[128 = 0]
[128 151 113 109 132 137  63 137 169  93 122 149 137 115 127 128 129 116
 104 134 114]	(45) [89]
[156 155 135 116 106 140  94 137 160 115 142 159 143 137 130 128 128 125
 117 151 136]	(39) [89]
[136 146 117 123 132 101 106 140 152 106 129 153 120 137 109 136 125 112
 124 173 134]	(45) [83]
[199 167 136 117 139 130  34 150 156 110 136 156 150 136 130  85 116 123
 138 149 120]	(39) [89]
[191 117 137 108 113 130   4 144 234  78 128 127  91 135 143 126 110 116
  98 195 137]	(39) [89]
[141 144 112 139 124 123  72 136 144 129 134 149 146 135 134 135 133 128
 131 138 161]	(45) [83]
[132 142 111  98 122 115 104 136 159 106 118 144 105 122 137 130 115 129
 125  89 136]	(39) [83]
[119 154 107 120 128 131  62 134 142 125  87 152 133 129 125 123 106 122
 130 142 105]	(45) [83]
[169 162 133 112 135 137  73 137 170 106 128 145 123 105 122  76 126 130
  98 139 115]	(45) [89]
[141 138 114 122 116 110  95 131 144 125 135 150 126 132 133 143 118 134
 128 109 129]	(45) [83]
[122 148 110 129 135 130  71 156 151 132 140 147 146 131 136 120 133 138
 126 128 123]	(45) [83]
[170 165 155 118 120 136  74 149 151 111 130 163 150 133 147 123 130 122
 134 164 131]	(45) [89]
[ 95 151 106 148 128 128  63 140 159 130 119 128 132 135 150 134 170 144
 130 145 136]	(45) [83]
[136 156 110 136 117 117  75 132 145 118 144 143 115 129 127 146 121 130
 141 146 139]	(45) [83]
[152 143 125 100 116 121  51 130 158  91 158 162 148 143 136 122 109 124
 120 138 111]	(45) [89]
[161 138 117 125 130 108  74 136 153 124 125 146 140 124 124 111 115 117
 112 117 100]	(45) [83]
[125 155 113 134 126 129  67 143 137 127 133 156 124 137 125 123 129 121
  99 137 141]	(45) [83]
[145 151 124 110 128 128  77 128 161 110 141 150 129 124 124  85 133 142
 152 136 125]	(45) [89]
[170 155 145 109 106 121  72 132 146  99 152 141 151 125 146  93 129 118
 137 149 134]	(39) [89]
[145 152 133 107 118 134  80 153 162  99 149 174 140 133 132  92 129 129
 110 162 134]	(45) [89]
[148 140 119 115 128 144  89 121 140 128 126 162 129 127 148 127 122 145
 132 138 149]	(39) [83]
[160 133 105 118 122 105  69 140 150 122 134 158 121 109 138 136 107 132
 117 144 143]	(39) [83]
[166 146 162 125 114 120  60 145 155 109 136 147 146 149 126 104 133 105
 126 124 159]	(39) [89]
[157 164 120 106 104 149  91 165 157 112 139 159 146 127 124 118 114 101
 131 146 116]	(39) [89]
[107 130  90 113 115 105  65 138 142 125 131 153 133 122 129 138 127 137
 119 131 137]	(45) [83]
[145 147 141  97 122 148  93 147 150 100 129 144 130 129 126  68 124 116
 104 141 112]	(45) [89]
[212 152 129 106 123 141  60 160 152 104 137 153 160 128 137  90 117 114
 139 115 127]	(39) [89]

[146 126 125 126 112 139 146 134 131 143 124 132 132 113 139 127 128 133
 119 125 126]	(90) <66>
[131 123 123 134 116 125 150 130 137 143 119 128 142 130 131 121 126 134
 112 129 117]	(91) <66>
[140 129 108 118 117 140 132 150 144 143 134 126 152  96 131 130 144 134
 107 135 126]	(90) <66>
[140 123 120 121 113 132 150 136 126 136 131 123 125 113 137 126 130 137
 110 129 118]	(82) <66>
[143 135 141 128 127 136 126 128 113 127 131 136 102 134 130 128 117 118
 138 125 130]	(90) <59>
[151 132 145 123 125 144 127 119 137 126 129 131 117 115 131 125 127 123
 139 113 127]	(90) <59>
[114 130 139 132 108 124 147 138 118 135 135 125 126 130 124 118 129 123
 112 137 117]	(83) <66>
[141 126 111 127 142 134 112 121 142 124 123 128 126 115 124 132 131 129
 137 117 132]	(83) <59>
[158 133 120 118 129 137 132 138 133 147 125 136 140 108 138 135 131 129
 108 127 123]	(83) <66>
[144 122 130 116 112 132 159 152 126 145 127 120 137 119 136 134 127 148
 109 126 123]	(83) <66>
[153 128 122 116 120 133 146 141 143 146 125 133 153 107 131 133 144 127
 107 129 121]	(90) <66>
[162 120 120 117 124 124 148 133 135 142 126 122 150 109 144 132 131 147
 102 128 120]	(91) <66>
[133 132 119 131 125 128 131 137 138 144 126 128 149 120 129 129 127 140
 111 131 128]	(90) <66>
[146 137 137 133 116 129 143 140 132 152 132 134 145 114 129 119 122 138
  96 129 113]	(83) <66>
[157 138 142 124 144 143 123 130 141 139 118 146 137 119 125 136 125 125
 136 112 133]	(90) <59>
[130 131 119 134 137 133 115 119 138 129 127 125 150 128 114 136 139 119
 132 113 135]	(90) <59>
[137 127 147 122 143 129 121 126 124 116 130 131 104 127 120 128 125 128
 147 120 128]	(83) <59>
[145 121 123 123 124 141 140 127 142 133 119 132 133 118 133 133 135 129
 137 113 133]	(90) <59>
[114 135 164 134 120 134 131 129 117 124 133 130 118 142 114 124 125 117
 144 121 133]	(83) <59>
[120 131 119 129 114 127 141 139 108 141 134 130 118 123 126 123 130 117
 111 136 117]	(83) <66>
[121 128 115 129 113 132 142 149 128 140 131 125 124 112 124 127 131 136
 115 135 121]	(83) <66>
[ 75 134 103 146 112 120 121 130  91 130 142 121 126 147 111 125 137  99
 117 140 125]	(83) <66>
[122 123 122 132 128 135 136 122 130 127 120 129 115 127 117 125 134 124
 144 116 128]	(83) <59>
[131 133 164 123 122 144 127 126 133 120 134 136 122 126 120 124 135 110
 139 126 128]	(90) <59>
[142 124 122 125 116 132 149 137 128 146 124 131 131 118 139 124 127 133
 108 131 118]	(82) <66>

[135 141 134 132 133 130 128 120 142 121 135 120 145 115 143 115 128 140
 116 103 129]	(5) <13>
[130 137 129 136 139 107 120 122 131 129 132 128 141 133 125 126 115 139
 130 130 132]	(9) <12>
[129 133 129 143 131 134 133 127 110 132 128 111 152 130 129 131 140 142
 129 130 120]	(6) <12>
[132 121 144 132 128 165 138 121 106 141 105 123 147 122 121 122 161 117
 138 130 127]	(11) <12>
[126 135 124 127 121 124 146 131 114 109 122 137 142 114 136 125 119 137
 128  75 127]	(5) <13>
[122 127 125 137 132 121 117 140 135 121 128 128 110 140 118 132 124 123
 135 106 121]	(9) <20>
[130 126 137 131 142 125 123 127 132 143 121 134 125 146 112 134 126 131
 143 127 126]	(9) <12>
[128 131 143 130 136 127 127 128 121 126 127 123 134 123 118 122 128 139
 135 136 125]	(9) <12>
[137 122 125 134 122 130 121 124 121 145  73 120 140 124 121 133 132 131
 136 121 128]	(11) <13>
[131 128 127 143 138 120 127 122 148 144 125 122 138 135 122 133 122 122
 134  83 119]	(9) <13>
[128 130 125 135 129 112 124 122 125 149 135 127 123 137 117 133 111 119
 132  91 134]	(9) <20>
[124 143 140 131 139 116 133 125 100 122 122 130 157 126 115 128 137 152
 146 153 148]	(6) <12>
[127 102 119 119 117 156 122 137 126 137 109 126 110 130 131 135 145 102
 122 175 133]	(11) <12>
[130 130 138 143 123 150 139 126 116 130 119 124 141 133 133 124 148 142
 119 135 131]	(5) <12>
[125 131 123 132 126 122 125 132 139 121 139 132 107 120 140 129 119 125
 124  92 136]	(5) <20>
[127 131 127 134 132 156 134 136 128 136 141 140 122 146 121 135 137 123
 115 145 118]	(11) <12>
[135 123 138 137 133 136 126 113 121 140 114 113 149 111 120 121 138 125
 105 118 137]	(9) <12>
[133 138 144 134 121 143 131 132 143 126 132 126 112 127 125 123 134 141
 119 110 142]	(5) <12>
[131 125 126 145 121 153 119 114 116 153 114 115 152 121 134 134 135 119
 123  98 131]	(11) <12>
[139 126 143 129 142 151 123 129 135 138 110 124 116 142 116 128 137 133
 126 109 126]	(9) <12>
[134 131 138 134 139 142 128 122 126 144 122 121 123 145 112 126 134 127
 127  89 143]	(9) <12>
[130 140 131 132 132 139 128 129 137 127 131 128 131 123 130 117 128 119
 122  89 119]	(5) <12>
[130 124 145 131 125 142 136 130 112 136 120 127 120 128 114 135 142 135
 132 123 139]	(6) <12>
[124 138 136 145 138 149 120 130 134 143 118 129 134 158 119 127 130 131
 118 113 132]	(9) <12>
[123 132 128 131 124 136 129 135 132 119 127 130 108 132 127 131 133 137
 128 127 133]	(6) <12>
[124 126 141 146 129 133 129 133 123 146 128 132 128 141 112 130 129 123
 128 121 135]	(9) <13>

[128 113 159 119 131 113 125 120  98 139 158 120 123 122 110 132 120 115
 141 131 156]	<41> [20]
[130 119 160 115 132 120 121 136 114 138 145 117 130 131 115 134 121 133
 135 132 143]	<41> [20]
[117 112 156 122 131 110 128 122  94 140 155 130 111 121 123 128 121 124
 136 131 147]	<42> [14]
[118 123 155 126 134 110 117 129 106 145 134 148 100 132 118 132 120 127
 141 136 144]	<42> [14]
[115 116 154 123 132 109 120 122  94 141 147 142 107 127 123 128 124 127
 141 136 144]	<42> [20]
[130 119 153 121 130 115 127 114 100 141 155 132 109 125 113 127 122 117
 139 133 153]	<42> [20]
[125 117 149 119 128 120 130 118  94 147 158 139 100 129 117 123 124 126
 134 129 148]	<42> [14]
[137 130 148 122 133 119 113 123 119 132 140 127 122 135 106 132 120 121
 137 137 146]	<40> [14]
[136 113 163 116 127 113 121 124 109 139 147 113 127 128 112 129 122 124
 135 135 142]	<41> [20]
[117 115 154 124 134 118 128 128  95 142 153 140 107 124 118 135 122 119
 140 126 156]	<42> [20]
[132 126 147 119 123 123 118 122 119 142 138 132 115 137 120 121 125 140
 131 134 128]	<42> [14]
[124 118 148 123 129 111 128 117 102 141 148 136 110 127 117 126 123 125
 138 133 143]	<42> [14]
[119 122 149 122 132 115 112 127 108 140 142 141 110 136 120 128 121 132
 138 133 139]	<42> [14]
[114 113 159 111 126 111 128 116  82 142 176 121 120 128 111 125 122 128
 142 125 155]	<42> [20]
[134 127 135 119 123 122 118 117 117 128 143 124 121 132 125 121 129 133
 128 129 129]	<42> [14]
[125 115 153 120 128 110 128 122 102 142 148 135 112 128 120 125 121 132
 134 134 140]	<42> [20]
[127 119 152 119 128 112 125 113  94 139 156 135 107 127 118 124 124 128
 138 133 143]	<42> [14]
[126 115 156 120 130 116 125 119  99 149 151 144  94 133 115 122 123 129
 132 132 144]	<42> [20]
[125 117 154 119 130 112 122 114  93 144 156 140 100 132 114 128 123 120
 138 133 154]	<42> [14]
[122 111 158 120 127 104 125 121  95 144 152 135 105 127 119 124 122 127
 136 139 138]	<42> [20]
[119 114 154 128 134 117 124 128 101 144 144 144  97 124 115 137 122 112
 136 132 156]	<42> [14]
[142 114 166 113 128 111 124 124 110 139 149 110 118 126 110 124 119 125
 134 135 139]	<41> [20]
[124 117 165 122 135 117 112 133 109 140 149 125 118 137 107 138 117 119
 142 133 156]	<41> [14]
[134 125 153 114 127 124 122 128 120 140 141 125 122 139 121 122 121 140
 130 131 133]	<41> [14]
[135 127 152 120 129 120 120 117 108 139 154 129 112 136 109 124 116 124
 137 134 145]	<41> [20]
[126 113 154 118 130 110 130 115  89 142 159 125 112 120 118 127 123 119
 138 133 150]	<42> [20]
[132 116 166 114 131 118 120 133 112 144 143 128 109 137 110 126 121 131
 130 133 141]	<41> [14]
